Below are the code and all the weights of a small trained network. Each question names an input and a class and asks about switching units off, where a switched-off unit gives its printed mean instead of its output.

import numpy as np


def w(rows, s, z=0):
    codes = np.array(rows[::2]) - 128.0
    scale = np.full(codes.shape[1], s)
    scale[-1] = z or s
    return codes * scale


def norm(h):
    return h / np.sqrt((h * h).mean(-1, keepdims=True) + 1e-5)


def f(y):
    return np.maximum(y, 0)


def log_softmax(a):
    a = a - a.max(-1, keepdims=True)
    return a - np.log(np.exp(a).sum(-1, keepdims=True))


def net(x, mask):
    res = np.array(x, float).reshape(1, 7) / 4 @ E
    u = 0
    for l in range(3):
        y = f(norm(res) @ A[l][:, :-1].T + A[l][:, -1])
        res = res + np.where(mask[u : u + 3], y, B[l][:, -1]) @ B[l][:, :-1]
        u += 3
    return log_softmax(norm(res)[-1] @ U[:, :-1].T + U[:, -1])


A, B = {}, {}
E = w([
[176,103,209,125],'x0',
[134,139,46,60],'x1',
[89,119,109,80],'x2',
[49,140,87,123],'x3',
[122,93,51,1],'x4',
[109,131,115,137],'x5',
[90,99,107,125],'x6',
],0.0079)
A[0] = w([
[93,189,34,76,5],'L0N1',
[255,110,25,22,186],'L0N2',
[40,5,87,181,167],'L0N3',
],0.0059,0.0015)
B[0] = w([
[108,110,91,174,194],'L0N1',
[183,1,170,133,255],'L0N2',
[115,247,150,45,196],'L0N3',
],0.0096,0.0047)
A[1] = w([
[138,160,244,190,125],'L1N1',
[144,129,122,151,4],'L1N2',
[111,98,193,187,117],'L1N3',
],0.012,0.0014)
B[1] = w([
[168,254,50,165,255],'L1N1',
[137,147,152,192,135],'L1N2',
[116,214,111,119,201],'L1N3',
],0.01,0.009)
A[2] = w([
[7,168,158,108,77],'L2N1',
[56,52,42,117,28],'L2N2',
[111,63,26,84,1],'L2N3',
],0.011,0.0037)
B[2] = w([
[59,74,204,52,203],'L2N1',
[213,254,192,208,240],'L2N2',
[42,233,173,221,253],'L2N3',
],0.0086,0.0043)
U = w([
[124,41,156,90,255],'0',
[147,248,115,155,1],'1',
],0.014,0.00061)

Each question gives the input, the list of numbers given to net, and the class t.
The units are the neurons (one row each of A and B). Each row of codes is followed by its name. A weight is (code - 128) times the scale printed after its matrix; where a second scale follows, it is the last column's (A, B and U).
mask holds one flag per neuron, layer by layer. A switched-off neuron (its flag False) gives its mean, the last column of its row in B, instead of its output. The means were averaged over made-up inputs and are rounded, as every weight is.
A unit's drop is (log p(t) with every unit on - log p(t) with that unit switched off) / (log p(t) with every unit on - log p(t) with every unit switched off).
The circuit of an input: a set's keep is (log p(t) with only the set's units on - log p(t) with every unit switched off) / (log p(t) with every unit on - log p(t) with every unit switched off). Starting from all 9 units, units are removed one at a time, each time the one whose removal leaves the highest keep (on an exact tie, the one counted first), for as long as the keep stays at least 0.8.
units of the circuit, in order: the units of the circuit, biggest drop first
k most important neurons: the k neurons with the biggest drops, biggest first
drop of u: that unit's drop, to one decimal
input [-5,5,-3,-5,5,-2,-2], class 0: 2 most important neurons => L0N2, L1N1
input [-4,4,-7,-8,8,-6,7], class 0: units of the circuit, in order => L0N2
input [-6,6,-3,-8,5,-4,5], class 0: units of the circuit, in order => L0N2, L1N1
input [-2,5,-4,-2,1,-6,-1], class 0: 2 most important neurons => L0N2, L1N1
input [-1,0,3,7,-2,2,-5], class 0: units of the circuit, in order => L1N1, L2N1
input [8,7,-5,0,8,6,8], class 0: 2 most important neurons => L0N2, L1N1
input [-3,-5,4,-2,3,-7,2], class 0: 2 most important neurons => L1N1, L0N3
input [3,2,-4,5,2,-3,-6], class 0: drop of L1N1 => 0.2
input [4,3,-6,-8,3,6,-3], class 0: drop of L0N2 => 0.1
input [4,-7,6,2,8,-4,2], class 0: drop of L1N3 => 0.0
